Each row is shifted at random along 5 fixed directions that mean nothing.
Known rows, with every step that occurs
gupup vikag pugimot nubuz favi: [ -75  257 -163  -59 -275 -262   95  196  -28 -191  195   35  -15   44
   69   30  -25    1   94 -219  104  113  -80    6  -58  202  -44  260
    7 -249   80 -149  132  364   29   96 -104 -132 -121 -168  135  179
  210   18 -221  -78  432   15 -131  164   -3 -277  227  139 -195   51
   95  -12]
vopu relok gupup kavi vikag nubuz favi pugimot pevi dumo: [ 107  151  137    0  409 -202  -86 -172  261  156 -240 -228  -19   76
 -347  182 -191 -144  255 -148  -32  165   88 -100  187 -115 -204  -95
  120  -58  -13   54  115 -136 -189  -37  128  -85 -235 -146  162  -41
  -19  -31  152   93 -275  126  244  -95  155  228  282  -54   52  202
  199   49]
pugimot pevi dumo kavi vikag: [ -94  -14 -431   -4  -30  -70  197   64   17   17  199 -113 -138 -228
 -164 -162   65   28 -215 -143  -91 -130 -367   98   26  220 -125   52
  -73   55  -44 -306   89  291  -63 -218 -244 -129 -278  -96  118  -10
  361  551  -19  -19  -90  187 -263  377   65 -150 -144   28 -241  108
 -116  -85]
nubuz favi vopu relok: [ -53  181 -227  -43    9  -26  -35  -10    7  -25   10 -170   -9  -33
 -320  262   -3  111   53  -28  -24   86  110   41  -45  -75   67  146
   69  -79   46 -123  126   89   47   33  -99 -197  -44 -179  126 -113
    5   66 -155   14   32  -73  -12  121   57   19   98    5  -81   -5
  195   25]
pevi pugimot nubuz favi vopu: [  10   60 -239  -79  149 -236  -74  -90  246   49  -21 -201 -315  -75
 -553  204  -36  116  155  -18 -210   55   96   48  -57  -53  -37  228
   70  -49  183 -236   16  -25   69   28 -147 -265 -109 -275  288 -296
   -7   56 -183  213  -74  101   95  194  204   45  179  -98 -120  -15
  251  167]
kekib favi pugimot pevi: [ -57  243   33   69  -81  268    1  302 -123  -14   91  -28  136  113
  -40  197 -116   99  218  -57  -56    8  104   60   31  163 -136  139
  109 -362   79  145  -17   91  130  198   70  -38  101 -123  232  134
  -54  -90  -74  -44  488 -140  -50    1  -57 -251   36  -45  -87 -167
  111  149]
dumo kekib togeg vikag nubuz favi relok gupup kavi: [-136  -64 -109  -53   20  -73   51   48  102  -75  222   97  131  -49
  390 -169   70  153  -12 -132   89   -3 -119  112   54  101 -156   99
  -90  128  -12  -70  149  153  -17   27  -42   65 -248 -162   45  -27
  128    2  -60  -33  257    0 -168   69  -54  -27  155  125  -27   16
   58 -125]
gupup togeg vikag pugimot nubuz: [  78   25   30   -9  129 -361  110 -168  286   -5   67  -26 -249  -71
  -37 -179  -25  -36   31 -132  -30   64   -2  -12   23   74 -205  -31
  -28  103    6 -153   25  131  -69 -201   31  -48 -145   67 -138  -45
  307  -85   83   13 -185   92   44   83   -7   78  137   83  -25  126
   35  -66]
nubuz favi relok gupup kavi vikag pugimot: [  43  182 -143   77   -4 -112   42  -66  140  103   41   39  -48    8
 -106  -20    2  -67  172 -189  -62  120  -41  -27   76    0 -195  -18
   53  -58   51  -48  -13  200  -85  -13  103    1 -192   34  -32  -52
  400   69   80    7   30  123  -10  -40 -112   22  214   32  -71   -3
   35    9]
relok vikag nubuz favi: [  -8   78 -161  -48 -190  -73   19   63  -81 -158  200  186   30  -60
  233  -45  108   53   26 -133  162   77  -50   32   32  139  -57  101
   10  -19  -33   42  206  223 -109   32  -45   -6 -181 -126  -21   23
  225  -79  -55  -12  345  -12  -57   20 -103 -152   97  149 -132  -61
   89  -53]
dumo pevi nubuz favi relok vikag gupup: [  -2  100 -183 -114  124 -178  -76  -23   78  126  -13 -116   32   29
 -196  222 -107   58  200  -29    9   50  -95  -24   84   35 -168  137
  136 -136  -37  -93  220  -42 -269  -87  -21 -225 -253 -208  147   80
  -49  205   36  224 -130   61   60  -93  222 -150  205  -77 -118   76
  174  -88]
nubuz favi vopu relok togeg gupup vikag pugimot pevi dumo: [ 172  201  138  158  165  202   50  -59   60  104   44   -6  -46  -65
  -56   48  -55 -154  163 -181   30  177  190  -37  273   91 -279 -245
   89   31  -27  180  116   97 -118 -193  192  123  -51   61  -51   24
  334 -169  301 -147  114   -7   84  -44 -170   27  -18   90   29 -108
  101  174]
kavi vikag nubuz favi pugimot pevi dumo kekib togeg relok gupup: [ 128  150  113  181  279   84  -52    8   33  141   80   52 -124  -52
   69 -143   21  -46  184 -184 -289  134  140    9  220  130 -291 -208
   11  -92  183  294  -52  -42   -5    7  124   61 -206   29    2 -268
  184 -197  138   81  266  126    3   80 -225  -10  156  -25   28  -76
  118   71]
pugimot nubuz favi vopu relok togeg vikag gupup kavi: [  91   -1   37  292  174   61  -27 -185  266   32   95  188 -209  -90
   -8 -116  195   15   22 -155  -33  106  159   96  188    1 -169 -114
  -19  280  117  104   53  -31   55  -27  -35  100 -142  -84   35 -428
  319 -400   79  164  136   26   21   97 -282  175   53   45   44  -26
  140  276]
togeg gupup vikag nubuz: [ 174  208  447  133 -136   -3    4  108  -47   54  -36  153  164  252
  291   76 -174 -268  394 -220   35  162  -23 -107  220  191 -281 -159
   63 -260   72  293   60  111 -137  120  340  246 -117  129   -6  471
   -6 -330  110 -237  299  -31  131 -320  -98 -299  193   74   30  102
   91  -18]
kekib relok togeg gupup kavi vikag: [  15  154   51  -14  201 -263   44  -44  316  114 -164 -226 -169   98
 -261  115   12    7  256 -147 -378  -44  -78   -9   47   21 -144  135
   70  -55   98  -63  -15   37   77  113   84 -199 -266 -104   10 -173
 -100   13 -124  280 -355   54   24  130  124  163  274 -164   -8  212
  121 -115]
vikag nubuz favi vopu relok: [ 191  320   53   42  120 -150 -104 -118  -67  136   52  -46   77  142
 -128  269 -180  -97  295  -65   29  270  195 -105  149  -43 -106 -136
  195 -277   63  236  102    2 -203  -79  270  -19  -94  122  -56  205
   37 -152  210 -126  -35   81  227 -222  -48  -72  232   25  -22    8
  200 -126]
kavi vikag nubuz favi: [ 173  153  101  142  175  -87 -139 -125   16  130   16   47  -93    5
    6 -138    7 -174  164 -145 -113  214  131  -69  111  -52 -115 -243
   76  -98  207  199  -37   10  -29   -9   86   20 -151  149 -133 -138
  231 -214  173  124   76  136   89  -77 -180   67  142   -1   15   89
   71   55]
pevi gupup vikag pugimot nubuz favi vopu relok: [  -5  -59 -147   33   -5  -78   98 -218  208  -44  125  142 -300 -178
  -85 -154  148  -84  -87 -134   -3   90  -90   25  132   69 -187  -26
  -44  192   44 -153   42   70  -82 -143  -62   29 -183  -66   32 -285
  331  -35   38   38   23  117  -86  174 -155  118   76   99  -27   -5
   55  150]
relok togeg gupup vikag pugimot nubuz favi vopu: [  63  112  171    2   17 -178   54  104  252 -107  129    8   -7   85
   30  172 -105   16  327 -204  169  123   68    5   21   96 -279  136
   90  107  -51   31  275  271   -9   29   98   31 -243 -159   33  236
  239 -209  -66  -90  172 -132  122  -92   69 -174  166  174  -85  -25
  237   15]
favi vopu relok togeg vikag gupup: [  79   85   95  -51   93  -72  123 -175    3  -21  147    0  -36  -27
   58  195  -94  -83   77  -63  178   90   18  -58  145   60 -273 -190
  113   90 -213  124  230   79 -211 -235  237   17 -209   -1 -190  224
  237   89  227 -239 -241  -10  109 -116  -42   47   40  123  -69   34
   61 -275]
vopu favi pugimot pevi dumo togeg: [ -94  -66  -33 -108  143  127   24   56   -5 -181  127 -107   80 -166
 -115   26 -133   90    4  -49  307   -6   22   80    5   56 -113  104
  -14   66 -119 -121  215  106  -53 -119  -89  -26   39 -199  248  119
   87  132   40 -167  174 -108  -38   41   94  -78  -14  201  -48 -114
  119  106]
dumo favi vopu relok: [  24  235  -88   -6 -211  174   95  -31 -303   86  165   66   62  -46
  128  103   -5  -35   27 -110   50   52   -3   31  228  162 -162 -134
   81 -270  -38  117   28  155 -149 -119  196   38  -25   84   -9  209
  288  150  135 -280  220   77 -125  -16 -177 -189  -21   69 -155  -88
   -3 -160]
nubuz favi pugimot pevi gupup: [ -10  139   88  166 -200  419   45  217 -116  -80  220  211  183   85
  181   99  -83  -86  211 -119  239  124   41   68   80  168 -201   13
   46  -72  -77  187  139  248   -3  140   64  212   78  -87  184  323
  279 -152  105 -241  628 -192  -31 -121 -250 -358  -28  155  -21 -313
   55  279]
kekib nubuz favi vopu relok gupup kavi: [ 185  104 -113  177  279  -56  -81 -266  280  335  -17   23 -230    8
 -338  -68   80  -40  134  -18 -287  130  124  -78  274 -110 -161 -179
  106  -46  184   77 -144 -183  -86  -91  150   13 -204  140  -69 -413
  136 -215  197  270 -194  217  164  -45 -156  302  150 -223   38   22
  149  154]
kavi vikag pugimot pevi nubuz favi vopu relok gupup: [ -22  244  -32  -17  -23   73   15  130 -118  -91  115  -46  -67   21
    8  213  -35   -4  173 -166  -66  113   60   47   18  170 -159   89
  120 -216   58  152  169  110   87  173  -36 -181 -185 -296  142  -16
  140    4 -151   12  389    4  -87  220  -67 -195  211   14 -148 -137
  208   95]
kekib relok nubuz favi: [   6  121   38 -105  -42   11  -83  -26 -108  -59    6   24  301  165
  187  209  -86   11  243   31  196   88  152  -23   54   17    6   67
  128 -139 -141  226  216    9 -137  125  111   27  -90 -171   25  148
 -270 -207   78   27  105 -135   63 -155    5  -24   93  -34   42  -13
  173  -97]
kavi vikag gupup togeg: [  99   13  256  -36  280 -235  -95 -120  189   29  -70  -72    7   85
   27   -9 -129 -143  149 -167   86  140   31  -96  -17 -145 -159 -134
   80  129    5   51  126   54  -16  -36   50   23 -161   48 -103  205
  191  -96  124   57 -124  -65  130 -195   51   78  161  121   63  180
   72  -33]
gupup togeg vikag nubuz favi: [ 148  127   24   60  155 -302   25 -180  260   95    2  -34 -206  -44
 -120 -164   -2  -65   85 -161 -122  121   39  -32  101    3 -175  -90
   -2   25   89  -95  -11  102  -86 -162   62  -17 -152  188 -170  -59
  285 -191  120   53 -179   73   92    6  -74  105  143   60   23  157
   71  -40]
favi vopu relok gupup kavi vikag nubuz: [-113   52  -90 -143  156 -315  -79  -76  180  -65  -68 -282  -43   21
 -330  378  -93  105   93   -8  -28   46   63   26 -129 -107  -19  196
   66  -45   48 -122  202  -55   75   95  -95 -301 -318 -393  177 -112
 -240  124 -303   55 -178   49   64  125  292  137  265   -3 -109  272
  340 -166]
dumo togeg gupup vikag pugimot nubuz favi vopu: [  55  215   96   20   96 -271   33   86  215   63  101 -128 -192   46
 -159   92  -78   58  349 -227 -153   70  -83   36   62  132 -230  164
   54  -98  216  -81  105  233   30   24   92 -158 -266  -69   62   97
  150   19 -220  -35  119   28    0   54   42 -254  354   84 -137   60
  272  -50]
pugimot pevi dumo vikag nubuz favi vopu relok gupup togeg: [-121  -75 -119   27  282  148 -110   44  142  -89  -86 -220  -71 -199
 -258  104   91  237 -131  -39 -120  -51  181  180   20   30   13  174
  -84  117   92  -35  218 -191  164   21 -333 -212 -106 -437  309 -475
 -295 -111 -238  233  196 -100 -114  375   99   98    8   36   26  116
  280  239]
kekib pevi pugimot vikag nubuz favi vopu relok gupup: [ -13 -133 -130 -138  290  -60  -55 -309  225   66   63 -126 -114 -114
 -169  103 -103  -46   57   80  162  143   97  -27   72  -78 -234 -101
  100  179 -113  -81  248 -108 -194 -274  -32 -108 -147 -238   42  -87
   88   99  297  162 -278   32  171  -77  195  212    3  -56    1  125
  128   78]
pevi dumo kekib pugimot nubuz favi vopu relok: [-264 -175 -631 -416   17 -386   96   54  111 -322  158 -293   95 -227
 -252  152  -67  330 -204   22  269  -60 -112   90 -183   13   97  442
  -56  128 -148 -501  393  174  -72 -164 -376 -277 -215 -534  359  -60
 -146  461 -300 -116    1    0 -155  313  428  -49   56  143 -208   68
  199 -197]
togeg gupup kavi vikag pugimot pevi nubuz: [  46  153  124   38  -20 -220   57  110  251   36  -67 -109  -12  182
  -72  137 -159 -134  344 -234 -104   72 -197   -4   14  133 -263  130
   83 -139  101  -94  108  203   15  155   41  -56 -255 -175  208  277
  117    0 -137  -15   65   85   41  -14  165 -235  289  -29 -102  100
  153   88]
gupup kavi vikag nubuz favi vopu relok: [ -40  124  123  142   26   22 -124  -56   51  -65   25  -13  143   64
  138   34  -11 -163   92 -140  124  150  167   68   -1  -42    6  -53
   15  -66  158  128  109  102  177  206  -73   11  -94 -211  115  -27
    8 -243  -31  -51  343   50  -56   27 -126   80  117  128   24  199
  215  120]
pevi gupup togeg vikag pugimot nubuz favi vopu relok: [ 128  467  208   54 -244  -57  151  174  -93   10  152   24  -36  247
    6  343 -146 -141  415 -339 -168  135  -89  -20  242  306 -312   79
  141 -374   62  249  106  328  -47  226  304   28 -119   -2  165  459
  173 -148  -86 -296  393  -81  -20   15 -204 -495  292  128 -119 -138
  235  -33]
vikag nubuz favi pugimot pevi: [ 102   98  114  314  172  272 -150   22   45   61   27  172  -97  -25
  -33  -70   50   24  139  -24 -102  147  325   77  117   43  -70  -62
    7 -103  234  261  -85 -195  102   91   44   70   90   -4   84 -345
   13 -458   76  104  415   32   87   14 -284    8  138  -26  108 -196
  153  346]
nubuz favi pugimot vikag gupup kavi: [  32  183   40  145  -39   19  -26  116  139    7   83   72   39   98
  -88   70  -72  -59  252 -217   86  159    1    9   67   -1 -132   80
   36  -72  130  -21   70  239   45  146   16   63  -42 -111  199  163
  304  -78  -47  -75  400  -75   44 -134 -106 -151  227  107  -60  -40
   95  199]
dumo kekib togeg relok vikag pugimot pevi: [-128 -104  107   53  175  311   42   63  -19  -56  150  142    0 -147
  536 -268  201  157 -148  -29  -77  -73  112  171   98  190  -74  -42
 -141  193   13  166   -3  -91  131    5  -63   67   33 -189   15 -397
    3 -172   20  123  385  -15 -232  252 -178  100   -5   24  108 -223
   -4  102]
relok nubuz favi pugimot pevi dumo vikag gupup: [ 114   86  -29  -48   94 -133  -63   68   87   15   69    2   91   19
 -115  153 -181   30  275  -86  196  137   44  -62  139   54 -240   56
  114  -70  -89   66  283   54 -270  -79   77    2 -267 -164  134  193
   88   -8   72  -50  121  -18  199 -203  105 -165  172   54  -98  -38
  206   -9]
kekib pugimot pevi nubuz favi vopu: [  52   33 -104 -106  170  -50  -12  -76  109   40  148 -123   64   69
 -148  172 -242  -37  180   62  204  128  102  -99   42  -15 -152  -11
  182  -85 -114  -41  229   51 -133 -187   44  -68  -78 -137   76  241
   36   79  244  -10  -74   19  174 -118  155  -24    7  -24  -62  -32
   99   42]
vikag nubuz favi pugimot pevi dumo togeg relok gupup kavi: [  53  240  -28  161  140  -43  -19  101  169   28   27  -36  -85   33
 -198  125  -40  104  264 -167 -172   75   93  102  112  140 -165  185
   25 -182  180   94   44   25   34  122   42  -85 -142 -160  233 -141
   -7 -186 -145  -19  293   76   28  115  -81 -170  316   31  -25  -94
  292  102]
nubuz favi vopu relok gupup vikag pugimot pevi: [  22  374   -2    4  -47   61   21  138  -90   32   85  -94   80  108
 -107  343 -139  -36  241 -170   58  185   95  -41   88   83 -150   39
  144 -250  -17   84  183  198  -54   34  101  -97 -100 -129  118  239
  174   15  -18 -117  263  -77   44  -15    5 -176  179   48 -116  -65
  185   49]
kavi vikag pugimot pevi: [ -76   61  235   -9   -3  150  -41  155 -163 -205  125    2  209   66
  388   57 -138 -119  113  -95  302  114  119   34 -115  112  -82  -33
   61  -70  -51  217  242  164  119  124  -55  -17   -7 -262   61  246
   64  -80   22  -97  458 -109  -74   -4  -19 -188   40  147  -37  -18
   73   89]
kavi vikag gupup togeg relok nubuz favi: [  30   59   -3   53  -84  -55   71  -76   63 -150  131  232  -41  -40
  287 -144  123  -47   42 -225   94   93  -20   55   26   99 -191  -22
  -13  176  -51   74  134  225    2   53  -40  121 -195  -29 -108    0
  434 -219   12  -39  266  -82  -99   42 -257  -58   99  184   -1  -81
   81   19]
pevi gupup togeg relok vikag pugimot: [ -17  -25  208   -3 -156  138  150  -43   53 -185  104  230   17   18
  388  -30   64  -96   52 -161  127   -3  -34   89  105  208 -206   23
  -49  169 -149  171  126  166  -19   95   89  213  -16 -111   23  111
  143 -264   35 -192  325 -130 -122   22 -224 -137   22  238   84 -183
   91   59]
gupup togeg relok vikag: [ -61  110   63  -40  -64 -108  103  -25  104 -107  -21  -29  -33   -2
   97   24   77   32   13 -103  -97  -48   51   86  -12  128  -47  112
  -78   26  -55  -12   34  149   64   75  -30  -44  -47 -123  -17  -49
   -3 -140 -114  -10   72  -79 -109  160  -29   18   45  110   21   66
  126 -106]

Rows
[  12   90  -79   -5  -21  -40  137 -166   80  -79  -12  138 -174  -81
   52  -69  159   32  -21 -183  -45   32  -45   54  180  111 -149   30
  -28  100  -90    3   73    9 -115   11   38   11 -155  -40  -44 -220
  230 -176  -17   14   15  -17  -46  180 -218  110  191   63   30  -54
   77    8]
vopu relok gupup togeg vikag nubuz favi
[ -38  106   12   75  -33    9   72   -4  138   75  133   26  -37   15
   51   63  -87 -143  303 -170   55   39  -99   85  106  226 -370   34
   62  -20  -26   -7  142  213 -102   18   46  -17 -211 -222  188  150
  290   94  140   14  155  109  -37   -5    5 -213  109   34 -122   24
  138   85]
dumo pevi pugimot nubuz favi relok togeg gupup kavi vikag
[ -24   23 -115  -91  449  -62  -88   37  174   90  -45 -372   51  -85
 -339  204 -107  160   20   35  -52   31  153   38   74  -54  -60   65
   67   60  -30  -43  205 -143  -50 -173 -128 -194 -162 -271  207 -143
 -194   94   38  174 -171    9   67  132  314  117  -15  -70  -16   44
  232   50]
pugimot pevi dumo kekib nubuz favi vopu relok togeg
[ -90 -157  153 -111  112  -12  -62 -149  113 -286  -11   39  233  -77
  149   30  -56   33   61  -61  446   61  157   61    6  -51 -100   66
  -18  213 -161  -10  303   18  -83  -28  -10  101  -63 -231   92   31
  -83 -257   82  -63   61 -187   27 -141   79  146   57  268   90  103
  188    5]
vopu favi relok togeg gupup vikag nubuz
[ -20 -155   -2   16  106   20  -47 -244  104   36   -1  169   -6 -155
  174 -208   75   40  -38  -55  183   43  118   54  161   -6 -204 -117
  -40  114  -26    4   35 -103 -166 -195   51  107 -134  -70   -8 -264
  198 -108  183   83   80  107  -52  -86  -75  166   41   78   14   83
    5   23]
dumo favi relok gupup vikag pugimot nubuz
[  92  273   45  289  -61  141  -25  153   54   73  116  165  -65  111
  -62   66  -15  -55  269 -178 -149  146   57   61  157  165 -179   72
   51 -258  228  187  -58   70   62  200  113   76  -23    4  207   12
  159 -290  -22  -59  490   76   30   12 -267 -253  249   25  -15 -201
  170  266]
vikag nubuz favi pugimot pevi gupup kavi
[-138  231 -129  -98 -247  -39  123  388 -197 -179  365   63  138   55
  356   46  -40  194  149 -191    1   14 -147  106   11  318 -129  290
  -21 -296   61    9  159  348   66  218   14  -65 -146 -186  165  280
   78   96 -279 -237  652  -86 -215  160  -91 -464  269  134 -191 -169
  113 -202]
dumo kekib togeg vikag nubuz favi pugimot
[ -99    6 -250  -56   14  -40  125 -158  172 -118   12   56 -148 -111
   -1  -61  148    7  -85 -159   62   27 -137   95   66   68 -118  128
    0  170 -110 -161  147   50  -55   27 -174  -92 -221 -291  124 -257
  304   40  -58  122   24   94 -122  292  -70  157  170   26  -42  -64
   67  157]
vopu relok gupup kavi vikag pugimot pevi nubuz favi
[ -73  -81 -133  -33  -50   91  127 -118  169 -166  230   72  168  -33
  187   88  -32  -42   18  -46  441   81  -82  126   21   94 -239   40
   59  324 -330  -86  400  243 -161 -141 -126  124 -202 -262   70  323
  352  -24  208 -153   50  -94  -31    0   16  -85 -156  199  -52 -101
   96  105]
pugimot pevi nubuz favi vopu relok togeg gupup kavi
[ 156  209  124  311 -151  127  153   96  132   58  235  267 -169   17
  192 -100  132 -113  241 -309 -166   68  -46   73  220  250 -370  -91
   24   55  114  228  -25  306   86  107  216  229 -221  149 -114   55
  579 -275   50 -173  368   69  -42   37 -398 -191   85  130  -71 -199
   93  109]
relok togeg gupup kavi vikag nubuz favi vopu
[  -3   51  108  100  -58  -12  100  -22   55  -41   60  157  -80   14
  136   13   34   48  125  -95 -119  -27   58   64  109  208 -248   16
  -46  -51   -7  178  -25   -5  -20   74  185   71 -133  -62  -29 -103
   41 -165  -13  -79  171   18  -68   65 -197  -75  164   66   -6  -31
   99  -82]
favi relok gupup togeg vikag pugimot nubuz
[ -25  103 -191   64   55  -62   21   66   -1 -104  223  -13 -174 -180
  -50 -146   54   33   36 -160  -75   63  -31  107   -9  170 -146   66
  -17  -69  158  -14   98  206   73   -2 -138 -134 -217 -114   32 -139
  283   83  -86  -30  320  101 -158  265 -160 -167  118  135 -146  -17
  135   10]
kavi vikag nubuz favi pugimot pevi dumo togeg
[ -13  106 -100    2 -101   16  141  -75   68  -67  128  113  -42  -27
  112   97   26  -19   63  -94   55   90    9   40   78  185 -261    0
    5   11 -126   13  139  121 -138  -95    9   24 -229 -178   19  -36
  219  -73   28  -62  128   26  -49   78  -45  -66   51   45  -67  -68
  106  -20]
togeg relok gupup vikag pugimot pevi nubuz favi vopu
[  41  225   -6   20   95 -170   62 -102  177   26  153 -100  -15   40
    8   61 -106 -214  160 -202  127  172    0   -4   69   45 -228  -67
  131  -27  -32   -3  169  280  -35  -57   29  -62 -240 -122   -5  215
  428   63  176  -86   10  174   10   46  -24   37  124  120 -106   72
  123    8]
gupup kavi vikag pugimot pevi nubuz favi vopu relok togeg
[ 119  141  341  151  190   -9   12  122  313   54  -79  -49 -127  133
  -15   88  -46  -65  352 -232 -192   27   49   50  135  126 -279   80
   92   19  109  173   60   33  147  214  109   -1 -182 -158  119    6
   95 -299  -79  113  140   15   89   55  -10  -72  220  -13   20  -79
  213  222]
relok togeg gupup kavi vikag pugimot pevi nubuz
[  28   -6 -274   -2  260 -509  -13 -123  563  154  -91 -134 -396  -64
 -499  -85   84  103   86 -197 -266   54 -158  -23  -50 -155 -158  185
    9  200  176 -392  -35   49   17  -35 -169 -226 -418 -130  120 -445
  377  111 -227  416 -331  239   98  169  213  249  343 -124 -116  159
  130  133]
relok gupup kavi vikag pugimot nubuz favi
[ -24  134  157   11  -85  178   15   -9  -70 -123    6  126  125   46
  152  131  -34 -119  173  -81  223  108  102   31  204  144 -144   15
   51  -69 -150  201  200    3 -140  149   78   89  -83 -255  161   87
  -35 -227   66 -105  316  -99   19  -15 -143  -30   87   84   39  -90
  195  132]
vopu relok nubuz favi pugimot pevi gupup vikag
[ -29   -3   66  100   74  488   34   74 -184  -58   86   -3  128 -165
  184   29   39   38 -121  -48  137  -49  174  149  204  183 -128 -125
   -5   72 -134  243  170  -25   18 -107  -37  106   82 -165  134  -15
   59  -81  176 -146  350  -94 -159  159 -141  -77 -300  121   12 -162
   45  175]
pugimot pevi dumo favi vopu relok togeg
[   8  149  -83  -61  -34 -202   99   29  117 -196  184   30  -38   46
  -14  242  -79  125  245 -146  196  137   64   54  -35  127 -169  245
  121   25  -83    0  293  220  -56   16   55  -92 -142 -252  115   96
  226 -102 -105 -119  182  -65   60   59   23 -217  290  134 -130 -202
  238   -2]
vikag pugimot nubuz favi vopu relok togeg gupup
[ -47   12  -27   25   85  248  -73   57   87  -59    1  -83   33   28
  -72  248   13  133  133   53  -54   15  213  115   71   71  -90  172
   95  -19    3  137  228 -141  118  165  -86 -109  -10 -339  200 -154
 -289 -275  -75  170  222 -193    3  123    8  -87  -15  -88   61 -114
  303  246]
kekib pevi nubuz favi vopu relok togeg gupup
[  44  168   52  153 -140  357  233  112 -165   12  113  213 -123  -26
  304 -110  146  -15   15 -188 -291  -93  -47   65  280  416 -267  -83
  -46 -151  -30  311  -88   39    9   52  198  141  -22   59  -54 -111
  119 -166   87  -80  366   -7 -224  261 -406 -147   23  -39   25 -226
  -66   56]
kekib relok gupup togeg vikag pugimot pevi dumo
[  52  127   66  229   73  119   80   47  202  100  168   45 -278  -69
   34 -144  110  -15  198 -240 -263    0 -104  170  150  226 -284   28
   -5   32  265   32  -19  181  172   82   17  -18 -205  -53   43 -136
  364  -75 -115  -18  335  130 -170  233 -263 -191  195   63  -73 -150
  187  217]
dumo togeg gupup kavi vikag pugimot pevi nubuz favi vopu
